Below is a small trained network, with its code and all its weights. Each question gives an input and a target symbol and asks what happens when units are switched off, that is, made to give their printed mean instead of their output.

import numpy as np


def w(rows, s, z=0):
    codes = np.array(rows[::2]) - 128.0
    scale = np.full(codes.shape[1], s)
    scale[-1] = z or s
    return codes * scale


def norm(h):
    return h / np.sqrt((h * h).mean(-1, keepdims=True) + 1e-5)


def f(y):
    return np.maximum(y, 0)


def softmax(a):
    e = np.exp(a - a.max(-1, keepdims=True))
    return e / e.sum(-1, keepdims=True)


def log_softmax(a):
    a = a - a.max(-1, keepdims=True)
    return a - np.log(np.exp(a).sum(-1, keepdims=True))


def net(x, mask):
    ids = ['ΔΘΦαβγεζηλμξπστω'.index(c) for c in x.split()]
    T = len(ids)
    res = E[ids] + P[:T]
    u = 0
    for l in range(3):
        r = norm(res)
        for j in range(2):
            rows = slice(2 * j, 2 * j + 2)
            q, k, v = (r @ M[l][rows].T for M in (Q, K, V))
            z = softmax(np.where(np.tri(T) > 0, q @ k.T / 2**0.5, -1e9)) @ v
            o = O[l][rows]
            res = res + np.where(mask[u + j], z, o[:, -1]) @ o[:, :-1]
        u += 2
        y = f(norm(res) @ A[l][:, :-1].T + A[l][:, -1])
        res = res + np.where(mask[u : u + 4], y, B[l][:, -1]) @ B[l][:, :-1]
        u += 4
    return log_softmax(norm(res)[-1] @ U[:, :-1].T + U[:, -1])


Q, K, V, O, A, B = {}, {}, {}, {}, {}, {}
E = w([
[146,251,114,88,148,80,125],'Δ',
[136,142,136,135,193,140,123],'Θ',
[143,121,104,112,122,96,161],'Φ',
[151,124,146,160,206,118,105],'α',
[99,80,139,78,146,83,191],'β',
[38,147,112,141,77,130,95],'γ',
[151,102,195,148,89,92,178],'ε',
[166,86,103,124,161,77,107],'ζ',
[95,146,163,181,151,147,192],'η',
[92,130,191,138,201,91,127],'λ',
[154,143,96,109,177,151,199],'μ',
[186,70,97,140,137,181,105],'ξ',
[151,135,113,128,149,128,140],'π',
[147,151,172,76,88,144,78],'σ',
[112,126,140,102,157,125,191],'τ',
[137,125,105,136,220,163,111],'ω',
],0.027)
P = w([
[230,174,32,193,140,207,36],'0',
[169,163,117,166,207,153,107],'1',
[132,142,130,143,197,126,117],'2',
[125,131,152,125,198,142,144],'3',
[114,133,171,132,180,142,137],'4',
[116,126,184,106,163,180,207],'5',
[88,129,233,126,151,159,172],'6',
[80,91,249,117,148,156,179],'7',
[94,175,254,174,216,68,175],'8',
],0.0038)
Q[0] = w([
[79,237,145,165,111,180,134],'0.h1',
[170,79,121,99,254,95,163],'0.h1',
[27,157,23,50,156,130,74],'0.h2',
[133,92,64,235,22,254,69],'0.h2',
],0.0081)
K[0] = w([
[106,209,76,130,254,121,178],'0.h1',
[104,55,188,155,75,232,130],'0.h1',
[63,146,28,97,163,72,63],'0.h2',
[139,3,67,176,150,169,100],'0.h2',
],0.0086)
V[0] = w([
[102,127,86,70,188,78,119],'0.h1',
[93,203,114,71,110,135,121],'0.h1',
[149,192,174,1,125,117,93],'0.h2',
[119,64,147,128,117,164,124],'0.h2',
],0.0095)
O[0] = w([
[158,69,62,157,14,160,73,136],'0.h1',
[54,111,154,61,101,162,187,4],'0.h1',
[155,155,56,66,227,108,99,225],'0.h2',
[30,1,155,26,102,14,147,69],'0.h2',
],0.0077,0.0037)
A[0] = w([
[94,240,200,59,147,162,16,97],'0.n1',
[125,161,101,182,2,2,132,43],'0.n2',
[234,114,17,79,139,100,83,40],'0.n3',
[6,183,158,181,14,122,19,3],'0.n4',
],0.0062,0.0019)
B[0] = w([
[161,106,76,93,192,149,186,226],'0.n1',
[160,195,177,133,172,45,138,162],'0.n2',
[158,215,154,194,217,173,157,254],'0.n3',
[48,254,77,58,136,90,134,150],'0.n4',
],0.0082,0.0042)
Q[1] = w([
[115,77,209,143,53,141,75],'1.h1',
[47,96,110,117,105,91,112],'1.h1',
[126,115,72,2,96,155,51],'1.h2',
[177,122,142,124,197,162,210],'1.h2',
],0.0088)
K[1] = w([
[157,63,136,245,199,166,175],'1.h1',
[82,94,155,202,48,96,201],'1.h1',
[184,125,2,21,130,90,81],'1.h2',
[91,169,189,69,45,246,106],'1.h2',
],0.0099)
V[1] = w([
[110,216,100,6,97,121,14],'1.h1',
[68,166,60,194,124,107,170],'1.h1',
[57,97,69,254,153,101,161],'1.h2',
[209,132,84,14,144,78,70],'1.h2',
],0.0076)
O[1] = w([
[84,97,226,123,180,119,122,46],'1.h1',
[123,199,107,171,121,130,138,1],'1.h1',
[122,215,156,136,17,247,205,231],'1.h2',
[164,145,159,71,186,51,58,62],'1.h2',
],0.012,0.00057)
A[1] = w([
[37,195,89,184,113,160,138,227],'1.n1',
[117,121,112,58,240,121,203,104],'1.n2',
[71,176,159,239,123,225,82,2],'1.n3',
[2,116,43,12,45,146,92,79],'1.n4',
],0.0069,0.003)
B[1] = w([
[102,76,197,62,149,244,222,242],'1.n1',
[125,144,155,200,155,158,155,254],'1.n2',
[120,68,182,147,70,222,185,200],'1.n3',
[130,247,244,43,86,100,61,140],'1.n4',
],0.011,0.0051)
Q[2] = w([
[61,169,155,121,83,19,54],'2.h1',
[193,49,109,255,247,178,189],'2.h1',
[125,158,7,39,108,162,25],'2.h2',
[81,204,241,107,164,132,116],'2.h2',
],0.008)
K[2] = w([
[148,210,123,111,187,92,88],'2.h1',
[168,19,134,94,91,71,165],'2.h1',
[163,158,145,122,252,167,136],'2.h2',
[86,116,111,71,91,177,139],'2.h2',
],0.012)
V[2] = w([
[62,255,165,146,118,100,146],'2.h1',
[127,74,154,130,110,66,148],'2.h1',
[150,200,67,59,192,208,50],'2.h2',
[181,1,76,194,150,90,206],'2.h2',
],0.0084)
O[2] = w([
[248,187,235,133,172,153,163,26],'2.h1',
[119,105,125,183,100,145,177,98],'2.h1',
[97,154,105,81,108,129,15,67],'2.h2',
[189,78,97,132,138,139,153,252],'2.h2',
],0.014,0.0042)
A[2] = w([
[109,219,112,55,182,77,116,5],'2.n1',
[68,1,28,112,103,103,132,131],'2.n2',
[226,143,111,84,81,155,137,233],'2.n3',
[75,122,162,114,149,201,155,130],'2.n4',
],0.01,0.0032)
B[2] = w([
[161,56,224,226,138,252,152,206],'2.n1',
[21,105,27,209,102,100,138,254],'2.n2',
[77,107,164,141,115,2,121,246],'2.n3',
[140,127,121,85,86,56,82,254],'2.n4',
],0.011,0.0053)
U = w([
[149,202,104,214,222,221,84,70],'Δ',
[159,122,99,70,115,165,78,149],'Θ',
[135,245,129,186,97,52,152,79],'Φ',
[175,78,177,239,68,199,68,54],'α',
[110,107,179,142,59,39,99,112],'β',
[18,211,228,184,108,92,93,161],'γ',
[175,92,166,199,150,91,239,120],'ε',
[221,141,99,155,87,61,61,198],'ζ',
[115,106,135,179,91,164,128,84],'η',
[118,6,166,25,96,172,159,61],'λ',
[152,185,42,45,156,141,189,134],'μ',
[40,91,21,182,139,114,130,138],'ξ',
[157,187,133,191,57,176,121,124],'π',
[128,24,171,79,197,96,89,251],'σ',
[112,146,105,35,111,57,146,140],'τ',
[139,76,111,128,129,255,97,83],'ω',
],0.0085,0.0028)

Each question gives the input, a string of symbols that net reads in full, and the target symbol t.
The units are the heads (2 rows each of Q, K, V and O) and the neurons (one row each of A and B). Each row of codes is followed by its name. A weight is (code - 128) times the scale printed after its matrix; where a second scale follows, it is the last column's (O, A, B and U).
mask holds one flag per unit, layer by layer, with each layer's heads first. A switched-off unit (its flag False) gives its mean, the last column of its rows in O or B, instead of its output. The means were averaged over made-up inputs and are rounded, as every weight is.
A unit's drop is (log p(t) with every unit on - log p(t) with that unit switched off) / (log p(t) with every unit on - log p(t) with every unit switched off).
The circuit of an input: a set's keep is (log p(t) with only the set's units on - log p(t) with every unit switched off) / (log p(t) with every unit on - log p(t) with every unit switched off). Starting from the 12 units with the biggest drops (on a tie, the unit counted first), units are removed one at a time, each time the one whose removal leaves the highest keep (on an exact tie, the one counted first), for as long as the keep stays at least 0.8.
circuit, biggest first: the units of the circuit, biggest drop first
k most important neurons: the k neurons with the biggest drops, biggest first
top k neurons in layer l: the k neurons of layer l with the biggest drops, biggest first
which heads matter: for each layer, one digit per head in row order, 1 if its drop is at least 0.15 and else 0, layers parted by /
input ζ Φ ζ σ Φ β, target σ: circuit, biggest first	[1.h2]
input α Φ ξ ζ, target ξ: which heads matter	01 / 00 / 10
input ε ω ζ ξ Φ ζ, target ξ: circuit, biggest first	[0.h2; 2.h1]
input Φ π λ Δ λ ζ β, target Δ: which heads matter	01 / 00 / 00
input Θ π Δ μ α μ, target Δ: circuit, biggest first	[0.h2; 2.h2]
input ε ε γ ζ, target γ: 3 most important neurons	[0.n4; 1.n3; 0.n2]
input λ μ Φ, target Φ: top 3 neurons in layer 0	[0.n2; 0.n3; 0.n1]
input μ λ Δ, target Δ: circuit, biggest first	[0.h2; 2.n1]
input α α ζ, target ζ: circuit, biggest first	[0.h1; 1.h2; 2.h2]
input γ α μ, target γ: which heads matter	00 / 00 / 01
input ω π ω, target ω: top 2 neurons in layer 1	[1.n3; 1.n1]
input ξ ζ π, target ξ: which heads matter	01 / 00 / 10
input α ζ ε λ α, target ε: which heads matter	01 / 00 / 01
input ω ε σ ζ ω, target σ: most important neuron	[0.n2]
input ζ ζ σ τ λ, target σ: circuit, biggest first	[0.h2; 1.h2]
input π τ μ ξ ζ Φ γ λ, target γ: which heads matter	10 / 10 / 01
input ξ γ β λ, target γ: 2 most important neurons	[0.n4; 0.n3]
input ξ Φ γ μ τ μ α, target γ: which heads matter	10 / 00 / 01
input ζ ξ π Δ, target Δ: circuit, biggest first	[2.n1; 0.h2]
input ξ σ μ α, target σ: circuit, biggest first	[1.h2]
input λ ξ μ Δ η Φ Φ σ, target σ: which heads matter	00 / 01 / 00
input ζ ζ π π λ ξ, target ξ: which heads matter	01 / 00 / 00
